Below is a small trained network, with its code and all its weights. Each question gives an input and a target symbol and asks what happens when units are switched off, that is, made to give their printed mean instead of their output.

import numpy as np


def w(rows, s, z=0):
    codes = np.array(rows[::2]) - 128.0
    scale = np.full(codes.shape[1], s)
    scale[-1] = z or s
    return codes * scale


def f(y):
    return np.maximum(y, 0)


def softmax(a):
    e = np.exp(a - a.max(-1, keepdims=True))
    return e / e.sum(-1, keepdims=True)


def log_softmax(a):
    a = a - a.max(-1, keepdims=True)
    return a - np.log(np.exp(a).sum(-1, keepdims=True))


def net(x, mask):
    ids = ['Ψαβεηθμτω'.index(c) for c in x.split()]
    T = len(ids)
    res = E[ids] + P[:T]
    u = 0
    for l in range(3):
        q, k, v = (res @ M[l].T for M in (Q, K, V))
        z = softmax(np.where(np.tri(T) > 0, q @ k.T / 3**0.5, -1e9)) @ v
        res = res + np.where(mask[u], z, O[l][:, -1]) @ O[l][:, :-1]
        u += 1
        y = f(res @ A[l][:, :-1].T + A[l][:, -1])
        res = res + np.where(mask[u : u + 12], y, B[l][:, -1]) @ B[l][:, :-1]
        u += 12
    return log_softmax(res[-1] @ U[:, :-1].T + U[:, -1])


Q, K, V, O, A, B = {}, {}, {}, {}, {}, {}
E = w([
[89,96,136,105,119,142],'Ψ',
[98,122,70,115,123,144],'α',
[99,100,66,125,138,94],'β',
[121,84,254,122,85,90],'ε',
[123,109,227,72,129,137],'η',
[110,106,104,132,37,168],'θ',
[113,106,177,74,124,150],'μ',
[117,111,128,111,154,95],'τ',
[70,96,174,200,142,133],'ω',
],0.018)
P = w([
[164,219,67,200,150,124],'0',
[220,63,137,206,134,254],'1',
[103,143,161,114,129,110],'2',
[194,40,108,205,127,239],'3',
[92,126,163,96,125,104],'4',
[178,26,82,196,115,228],'5',
[91,117,182,87,109,98],'6',
],0.0073)
Q[0] = w([
[249,164,110,185,138,133],'0.h0',
[205,116,105,141,190,155],'0.h0',
[139,122,120,151,178,162],'0.h0',
],0.02)
K[0] = w([
[121,164,112,135,223,184],'0.h0',
[139,190,141,125,248,155],'0.h0',
[145,151,134,146,194,108],'0.h0',
],0.017)
V[0] = w([
[78,114,98,72,199,180],'0.h0',
[127,133,107,106,97,151],'0.h0',
[177,150,123,155,1,112],'0.h0',
],0.0091)
O[0] = w([
[175,133,176,55,111,184,1],'0.h0',
[102,112,95,103,145,157,100],'0.h0',
[16,94,2,185,179,103,214],'0.h0',
],0.0068,0.0043)
A[0] = w([
[145,99,141,138,67,124,61],'0.n0',
[162,61,81,115,108,149,142],'0.n1',
[80,107,136,85,183,184,20],'0.n2',
[98,140,127,141,95,118,100],'0.n3',
[96,224,123,65,114,174,184],'0.n4',
[168,24,83,186,129,123,253],'0.n5',
[145,244,88,189,126,146,26],'0.n6',
[119,77,144,124,91,124,134],'0.n7',
[183,84,155,170,160,163,94],'0.n8',
[99,95,153,154,99,162,11],'0.n9',
[179,109,89,125,65,99,85],'0.n10',
[118,142,124,64,74,89,129],'0.n11',
],0.011,0.0016)
B[0] = w([
[107,134,80,142,170,162,178],'0.n0',
[121,61,163,225,124,104,170],'0.n1',
[132,139,110,192,19,116,178],'0.n2',
[109,140,150,165,161,94,166],'0.n3',
[123,245,129,166,209,229,144],'0.n4',
[165,156,208,30,73,163,254],'0.n5',
[255,123,114,204,1,68,136],'0.n6',
[105,101,99,116,178,139,226],'0.n7',
[120,66,123,165,27,119,208],'0.n8',
[149,98,59,104,179,109,221],'0.n9',
[89,102,66,130,73,122,139],'0.n10',
[102,141,64,94,186,120,152],'0.n11',
],0.0092,0.0066)
Q[1] = w([
[181,63,107,182,122,103],'1.h0',
[254,78,124,113,76,157],'1.h0',
[101,156,102,185,111,123],'1.h0',
],0.031)
K[1] = w([
[134,148,139,247,110,70],'1.h0',
[195,254,156,182,99,140],'1.h0',
[63,98,157,173,80,168],'1.h0',
],0.023)
V[1] = w([
[176,216,2,137,122,191],'1.h0',
[104,209,182,45,135,199],'1.h0',
[202,154,140,18,118,50],'1.h0',
],0.0083)
O[1] = w([
[69,24,118,47,240,140,2],'1.h0',
[131,104,98,244,196,80,109],'1.h0',
[157,134,87,132,189,56,81],'1.h0',
],0.011,0.0071)
A[1] = w([
[53,191,91,131,101,18,106],'1.n0',
[171,198,232,87,248,69,117],'1.n1',
[164,121,90,96,123,223,23],'1.n2',
[140,138,2,85,139,60,77],'1.n3',
[123,104,76,145,88,139,106],'1.n4',
[200,97,152,117,149,194,67],'1.n5',
[130,124,146,79,106,108,108],'1.n6',
[174,185,156,97,185,70,3],'1.n7',
[102,116,107,135,253,130,166],'1.n8',
[120,104,61,154,112,80,59],'1.n9',
[118,85,194,129,121,152,114],'1.n10',
[143,119,119,230,128,80,165],'1.n11',
],0.0098,0.0032)
B[1] = w([
[43,126,141,98,179,119,203],'1.n0',
[112,190,47,175,200,23,158],'1.n1',
[115,160,146,110,173,102,171],'1.n2',
[170,155,98,2,103,122,132],'1.n3',
[146,131,162,112,135,96,177],'1.n4',
[53,100,96,119,146,119,169],'1.n5',
[106,127,161,155,148,155,173],'1.n6',
[71,71,73,240,96,102,139],'1.n7',
[171,175,142,127,101,219,175],'1.n8',
[134,129,149,128,137,132,147],'1.n9',
[114,139,52,138,109,103,210],'1.n10',
[174,123,212,68,150,150,254],'1.n11',
],0.013,0.011)
Q[2] = w([
[54,206,176,163,108,119],'2.h0',
[146,189,146,153,197,165],'2.h0',
[131,100,67,142,70,254],'2.h0',
],0.016)
K[2] = w([
[37,119,237,96,111,161],'2.h0',
[146,77,199,167,220,145],'2.h0',
[185,7,55,106,42,127],'2.h0',
],0.013)
V[2] = w([
[79,2,92,191,136,160],'2.h0',
[159,207,58,33,96,98],'2.h0',
[188,50,238,27,92,130],'2.h0',
],0.0059)
O[2] = w([
[151,138,15,90,85,144,8],'2.h0',
[82,3,152,141,127,55,140],'2.h0',
[47,190,68,243,155,156,124],'2.h0',
],0.005,0.011)
A[2] = w([
[206,112,153,159,92,182,200],'2.n0',
[105,148,134,82,92,187,90],'2.n1',
[244,119,101,187,173,166,144],'2.n2',
[123,206,135,209,101,89,111],'2.n3',
[102,101,97,99,63,124,166],'2.n4',
[113,63,20,254,135,94,128],'2.n5',
[118,54,75,103,167,142,45],'2.n6',
[58,94,118,144,234,172,5],'2.n7',
[134,190,107,90,243,84,162],'2.n8',
[110,178,5,162,136,42,149],'2.n9',
[150,181,140,149,151,13,4],'2.n10',
[89,221,81,100,130,137,79],'2.n11',
],0.0094,0.0039)
B[2] = w([
[165,213,132,157,120,178,215],'2.n0',
[110,118,72,181,165,117,200],'2.n1',
[43,99,183,180,137,95,215],'2.n2',
[134,137,87,43,131,51,250],'2.n3',
[145,51,179,139,76,138,195],'2.n4',
[154,7,48,183,132,141,149],'2.n5',
[173,178,76,37,131,80,167],'2.n6',
[153,228,182,190,134,84,169],'2.n7',
[179,43,140,82,56,114,188],'2.n8',
[147,100,162,120,114,243,144],'2.n9',
[100,142,26,210,158,161,201],'2.n10',
[147,121,169,104,179,160,179],'2.n11',
],0.013)
U = w([
[95,184,137,189,124,177,146],'Ψ',
[142,174,139,99,146,155,206],'α',
[125,123,186,67,88,102,1],'β',
[34,186,196,108,133,84,176],'ε',
[125,134,157,184,108,75,58],'η',
[17,111,187,140,61,179,148],'θ',
[145,143,227,134,120,143,118],'μ',
[135,136,131,125,108,169,208],'τ',
[148,201,150,151,2,126,101],'ω',
],0.0057,0.0028)

Each question gives the input, a string of symbols that net reads in full, and the target symbol t.
The units are the heads (3 rows each of Q, K, V and O) and the neurons (one row each of A and B). Each row of codes is followed by its name. A weight is (code - 128) times the scale printed after its matrix; where a second scale follows, it is the last column's (O, A, B and U).
mask holds one flag per unit, layer by layer, with each layer's heads first. A switched-off unit (its flag False) gives its mean, the last column of its rows in O or B, instead of its output. The means were averaged over made-up inputs and are rounded, as every weight is.
A unit's drop is (log p(t) with every unit on - log p(t) with that unit switched off) / (log p(t) with every unit on - log p(t) with every unit switched off).
The circuit of an input: a set's keep is (log p(t) with only the set's units on - log p(t) with every unit switched off) / (log p(t) with every unit on - log p(t) with every unit switched off). Starting from the 12 units with the biggest drops (on a tie, the unit counted first), units are removed one at a time, each time the one whose removal leaves the highest keep (on an exact tie, the one counted first), for as long as the keep stays at least 0.8.
circuit, biggest first: the units of the circuit, biggest drop first
most important unit: the unit with the biggest drop
k most important neurons: the k neurons with the biggest drops, biggest first
top k neurons in layer l: the k neurons of layer l with the biggest drops, biggest first
input α τ ω ω, target α: 2 most important neurons	[0.n4 2.n6]
input ε β ε ω, target ω: circuit, biggest first	[1.h0 0.n8 2.n0]
input ω θ η θ η, target θ: circuit, biggest first	[1.h0 0.n2 0.n1 0.h0]
input θ ω η θ, target ε: circuit, biggest first	[1.n2 1.h0 0.n6 2.n7]
input τ ε θ θ τ β η, target θ: circuit, biggest first	[0.n2 0.h0 1.h0 2.n3]
input ω τ Ψ ω, target θ: circuit, biggest first	[1.h0]
input ω τ β α μ ε, target θ: circuit, biggest first	[1.h0 2.n3]
input η μ μ θ η θ ω, target θ: circuit, biggest first	[1.h0 0.n1]
input μ ε ε ε η θ, target Ψ: top 3 neurons in layer 0	[0.n5 0.n4 0.n1]
input η η ω η ω, target ω: 2 most important neurons	[0.n5 1.n0]
input β τ τ ε, target η: 2 most important neurons	[1.n11 2.n5]
input θ β μ, target θ: top 2 neurons in layer 1	[1.n11 1.n10]
input ω η η ω τ, target τ: 2 most important neurons	[2.n10 2.n8]
input α ε μ Ψ, target α: most important unit	1.h0
input η Ψ η θ, target μ: 2 most important neurons	[0.n1 1.n1]
input μ ω β ε, target Ψ: 2 most important neurons	[1.n8 0.n5]
input η ε η ω β, target ε: 4 most important neurons	[0.n9 1.n0 0.n5 0.n7]
input θ ω ε η, target ε: 2 most important neurons	[0.n6 1.n2]
input ε η ε ε Ψ η ε, target ε: 2 most important neurons	[1.n0 2.n3]
input Ψ ω τ, target τ: most important unit	0.h0
input μ ε ω α ε Ψ, target Ψ: 2 most important neurons	[1.n8 0.n5]
input α τ μ ω η η, target α: top 3 neurons in layer 1	[1.n10 1.n8 1.n2]
input β ε η τ μ, target ε: 4 most important neurons	[1.n0 0.n5 0.n8 2.n3]
input τ α η ω ε Ψ, target β: top 3 neurons in layer 0	[0.n5 0.n8 0.n1]
input Ψ ε ω, target ε: 2 most important neurons	[1.n0 0.n8]
input τ α η ε, target β: 2 most important neurons	[0.n5 1.n1]
input ε α η ε β ω ε, target ε: top neuron in layer 0	[0.n5]
input Ψ μ η ε ε η, target τ: top 2 neurons in layer 1	[1.n11 1.n10]
